Below is a small trained network, with its code and all its weights. Each question gives an input and a target symbol and asks what happens when units are switched off, that is, made to give their printed mean instead of their output.

import numpy as np


def w(rows, s, z=0):
    codes = np.array(rows[::2]) - 128.0
    scale = np.full(codes.shape[1], s)
    scale[-1] = z or s
    return codes * scale


def norm(h):
    return h / np.sqrt((h * h).mean(-1, keepdims=True) + 1e-5)


def f(y):
    return np.maximum(y, 0)


def softmax(a):
    e = np.exp(a - a.max(-1, keepdims=True))
    return e / e.sum(-1, keepdims=True)


def log_softmax(a):
    a = a - a.max(-1, keepdims=True)
    return a - np.log(np.exp(a).sum(-1, keepdims=True))


def net(x, mask):
    ids = ['βδεζηθλπψω'.index(c) for c in x.split()]
    T = len(ids)
    res = E[ids] + P[:T]
    u = 0
    for l in range(3):
        q, k, v = (norm(res) @ M[l].T for M in (Q, K, V))
        z = softmax(np.where(np.tri(T) > 0, q @ k.T / 4**0.5, -1e9)) @ v
        res = res + np.where(mask[u], z, O[l][:, -1]) @ O[l][:, :-1]
        u += 1
        y = f(norm(res) @ A[l][:, :-1].T + A[l][:, -1])
        res = res + np.where(mask[u : u + 8], y, B[l][:, -1]) @ B[l][:, :-1]
        u += 8
    return log_softmax(norm(res)[-1] @ U[:, :-1].T + U[:, -1])


Q, K, V, O, A, B = {}, {}, {}, {}, {}, {}
E = w([
[115,116,113,148,113,188,82],'β',
[161,75,128,92,246,94,128],'δ',
[179,118,104,105,123,148,158],'ε',
[145,169,155,118,121,120,231],'ζ',
[121,141,84,142,51,51,172],'η',
[124,193,119,83,122,100,90],'θ',
[95,101,94,71,135,74,74],'λ',
[131,156,171,159,152,143,69],'π',
[125,102,160,164,99,250,188],'ψ',
[86,159,135,121,70,106,158],'ω',
],0.018)
P = w([
[14,58,133,102,138,86,202],'0',
[136,164,76,184,178,143,138],'1',
[2,25,175,109,113,83,220],'2',
[187,176,121,213,127,135,139],'3',
[82,54,201,107,57,83,157],'4',
[218,163,117,216,129,152,148],'5',
[88,63,207,91,55,107,120],'6',
[226,168,100,213,144,156,135],'7',
[45,83,169,55,77,147,114],'8',
[213,181,88,192,159,147,116],'9',
],0.007)
Q[0] = w([
[227,202,92,170,123,146,140],'L0H0',
[58,218,191,2,138,151,56],'L0H0',
[163,125,203,110,187,130,142],'L0H0',
[102,132,107,69,146,53,183],'L0H0',
],0.007)
K[0] = w([
[246,226,82,157,120,86,109],'L0H0',
[93,151,159,70,194,121,38],'L0H0',
[134,115,233,66,198,140,77],'L0H0',
[93,113,119,90,185,2,194],'L0H0',
],0.0069)
V[0] = w([
[117,117,66,123,66,124,95],'L0H0',
[128,102,93,122,209,108,104],'L0H0',
[69,105,132,78,15,125,230],'L0H0',
[129,128,2,175,154,81,166],'L0H0',
],0.0049)
O[0] = w([
[172,96,189,55,86,129,118,155],'L0H0',
[144,175,192,145,14,124,3,78],'L0H0',
[151,171,32,28,154,220,37,254],'L0H0',
[226,150,139,103,98,87,94,139],'L0H0',
],0.0056,0.0031)
A[0] = w([
[163,126,70,102,157,142,198,156],'L0N0',
[3,156,178,105,126,146,93,92],'L0N1',
[147,101,45,99,215,75,27,98],'L0N2',
[133,148,147,130,151,70,201,4],'L0N3',
[106,167,194,72,103,116,132,55],'L0N4',
[27,132,94,121,190,137,162,155],'L0N5',
[157,63,100,165,93,191,176,168],'L0N6',
[71,188,154,70,88,208,169,68],'L0N7',
],0.0074,0.0021)
B[0] = w([
[90,215,210,105,82,189,40,207],'L0N0',
[186,154,104,114,98,95,41,222],'L0N1',
[190,169,111,175,66,141,155,199],'L0N2',
[150,102,121,35,60,129,101,153],'L0N3',
[175,62,93,84,172,132,102,185],'L0N4',
[231,100,183,199,133,46,144,197],'L0N5',
[173,172,1,25,60,71,98,189],'L0N6',
[188,107,176,74,57,217,33,254],'L0N7',
],0.0051,0.0055)
Q[1] = w([
[26,1,107,47,176,96,165],'L1H0',
[29,121,90,128,140,174,46],'L1H0',
[130,214,106,151,173,84,174],'L1H0',
[95,33,114,102,170,97,190],'L1H0',
],0.0078)
K[1] = w([
[50,164,1,111,27,77,154],'L1H0',
[121,119,139,147,87,156,114],'L1H0',
[121,86,142,150,138,151,81],'L1H0',
[122,154,24,107,55,84,147],'L1H0',
],0.0086)
V[1] = w([
[176,98,46,60,171,119,157],'L1H0',
[110,159,90,55,86,134,163],'L1H0',
[84,173,139,128,157,160,64],'L1H0',
[196,45,41,89,255,66,172],'L1H0',
],0.0062)
O[1] = w([
[50,130,157,118,226,100,119,114],'L1H0',
[141,2,156,84,101,100,107,148],'L1H0',
[188,94,142,169,134,122,136,153],'L1H0',
[137,129,91,59,198,162,106,5],'L1H0',
],0.0076,0.0028)
A[1] = w([
[116,160,119,201,185,180,132,66],'L1N0',
[212,132,142,100,157,63,174,121],'L1N1',
[166,136,126,191,200,149,86,250],'L1N2',
[1,74,106,57,166,17,147,108],'L1N3',
[159,29,155,111,116,85,109,209],'L1N4',
[146,83,145,123,103,151,103,143],'L1N5',
[173,190,190,162,146,82,134,38],'L1N6',
[129,103,121,119,77,99,130,61],'L1N7',
],0.0076,0.0014)
B[1] = w([
[91,148,124,11,82,135,1,153],'L1N0',
[157,59,184,110,179,48,19,185],'L1N1',
[28,155,167,127,100,178,193,175],'L1N2',
[146,124,146,183,42,92,168,164],'L1N3',
[164,201,98,197,197,151,183,253],'L1N4',
[70,151,129,80,65,133,52,220],'L1N5',
[138,97,146,153,173,102,239,183],'L1N6',
[92,156,27,111,166,118,93,210],'L1N7',
],0.007,0.0049)
Q[2] = w([
[119,86,94,8,121,87,105],'L2H0',
[113,106,89,125,189,113,133],'L2H0',
[158,197,166,87,104,100,94],'L2H0',
[75,21,144,62,76,64,127],'L2H0',
],0.011)
K[2] = w([
[225,148,46,81,124,114,177],'L2H0',
[134,75,117,81,106,137,40],'L2H0',
[131,194,132,144,109,213,127],'L2H0',
[254,71,45,137,143,97,210],'L2H0',
],0.0087)
V[2] = w([
[30,116,141,176,142,131,66],'L2H0',
[148,118,96,204,236,155,143],'L2H0',
[44,150,253,125,142,97,100],'L2H0',
[203,84,171,182,119,145,113],'L2H0',
],0.0051)
O[2] = w([
[171,113,104,254,91,166,136,103],'L2H0',
[226,82,78,103,122,140,74,2],'L2H0',
[237,179,189,205,89,110,157,124],'L2H0',
[145,130,94,45,153,164,76,125],'L2H0',
],0.0066,0.0045)
A[2] = w([
[104,194,174,184,166,171,153,140],'L2N0',
[180,136,116,183,212,102,103,246],'L2N1',
[101,190,112,125,108,85,155,192],'L2N2',
[145,167,78,113,115,162,137,60],'L2N3',
[104,77,184,116,110,189,210,53],'L2N4',
[81,141,48,176,127,164,184,79],'L2N5',
[143,92,104,88,122,255,103,8],'L2N6',
[153,140,106,78,108,161,79,122],'L2N7',
],0.011,0.0018)
B[2] = w([
[193,134,1,15,73,110,104,184],'L2N0',
[96,132,127,177,124,214,187,180],'L2N1',
[145,43,166,135,177,208,118,229],'L2N2',
[86,80,116,107,180,98,182,190],'L2N3',
[200,28,123,127,117,136,44,145],'L2N4',
[114,103,167,59,93,55,241,154],'L2N5',
[154,116,106,140,208,104,125,194],'L2N6',
[106,194,162,203,140,140,114,255],'L2N7',
],0.0075,0.0073)
U = w([
[47,83,117,102,85,98,228,177],'β',
[105,170,71,47,224,174,187,126],'δ',
[200,200,197,152,182,23,45,6],'ε',
[191,73,237,42,121,115,133,50],'ζ',
[167,46,79,111,130,25,82,164],'η',
[103,127,229,206,219,100,172,230],'θ',
[95,115,52,243,183,150,61,99],'λ',
[206,180,82,169,74,140,183,218],'π',
[152,1,115,136,146,228,102,40],'ψ',
[21,136,225,187,56,185,128,121],'ω',
],0.0086,0.0024)

Each question gives the input, a string of symbols that net reads in full, and the target symbol t.
The units are the heads (4 rows each of Q, K, V and O) and the neurons (one row each of A and B). Each row of codes is followed by its name. A weight is (code - 128) times the scale printed after its matrix; where a second scale follows, it is the last column's (O, A, B and U).
mask holds one flag per unit, layer by layer, with each layer's heads first. A switched-off unit (its flag False) gives its mean, the last column of its rows in O or B, instead of its output. The means were averaged over made-up inputs and are rounded, as every weight is.
A unit's drop is (log p(t) with every unit on - log p(t) with that unit switched off) / (log p(t) with every unit on - log p(t) with every unit switched off).
The circuit of an input: a set's keep is (log p(t) with only the set's units on - log p(t) with every unit switched off) / (log p(t) with every unit on - log p(t) with every unit switched off). Starting from the 12 units with the biggest drops (on a tie, the unit counted first), units are removed one at a time, each time the one whose removal leaves the highest keep (on an exact tie, the one counted first), for as long as the keep stays at least 0.8.
circuit, biggest first: the units of the circuit, biggest drop first
unit that matters most: the unit with the biggest drop
k most important neurons: the k neurons with the biggest drops, biggest first
k most important neurons of layer l: the k neurons of layer l with the biggest drops, biggest first
input η ζ θ, target ε: circuit, biggest first -> (L0N5; L0N1)
input λ π ω π ω, target π: unit that matters most -> L1H0
input δ ε ω δ ζ β β, target λ: 2 most important neurons -> (L2N6; L0N0)
input ω ω β ω ω λ ψ ε θ β, target β: 3 most important neurons -> (L2N5; L0N6; L0N7)
input θ ω π δ λ π ω λ, target π: circuit, biggest first -> (L0N2; L1H0)
input η ε ω ω β λ, target λ: 2 most important neurons of layer 0 -> (L0N7; L0N6)
input η θ π λ π ζ ω θ ζ δ, target δ: 3 most important neurons of layer 2 -> (L2N0; L2N1; L2N7)
input θ ω π ω ω θ ω ε ω ψ, target π: circuit, biggest first -> (L0N6; L1H0)
input π λ β θ ψ, target ψ: 2 most important neurons -> (L2N6; L2N4)
input ω λ θ λ η ω θ θ, target θ: 4 most important neurons -> (L1N1; L0N7; L2N1; L0N0)
input ω ω π, target π: 2 most important neurons -> (L2N0; L0N1)
input η δ ε β ω ω ω θ ζ, target ζ: 2 most important neurons -> (L2N4; L0N2)
input θ θ ψ λ ε ε, target ε: 4 most important neurons -> (L1N1; L0N6; L0N0; L2N7)
input ω ω ω ε ε ω θ η β ω, target ω: 2 most important neurons of layer 1 -> (L1N1; L1N4)
input λ θ ψ, target ψ: 2 most important neurons -> (L2N4; L2N6)
input λ ζ ω ω ω ζ θ δ η η, target δ: circuit, biggest first -> (L1H0)
input ω θ ω δ ω ψ ψ ψ, target δ: circuit, biggest first -> (L0N6; L1H0)
input ω π ω, target π: 3 most important neurons -> (L0N7; L0N5; L0N1)
input β ψ ε, target δ: 2 most important neurons -> (L0N6; L2N6)
input ω ψ ω β ζ ω ω ω θ λ, target λ: unit that matters most -> L0N2
input θ θ ω ω β, target λ: 2 most important neurons of layer 1 -> (L1N4; L1N1)
input ζ β ω ω ω π δ, target θ: 2 most important neurons -> (L1N1; L2N1)
input ω ζ λ ε ω λ δ λ, target δ: 2 most important neurons -> (L0N2; L0N7)
input ζ ω π ζ λ ζ δ ψ ω λ, target δ: 2 most important neurons of layer 0 -> (L0N2; L0N6)
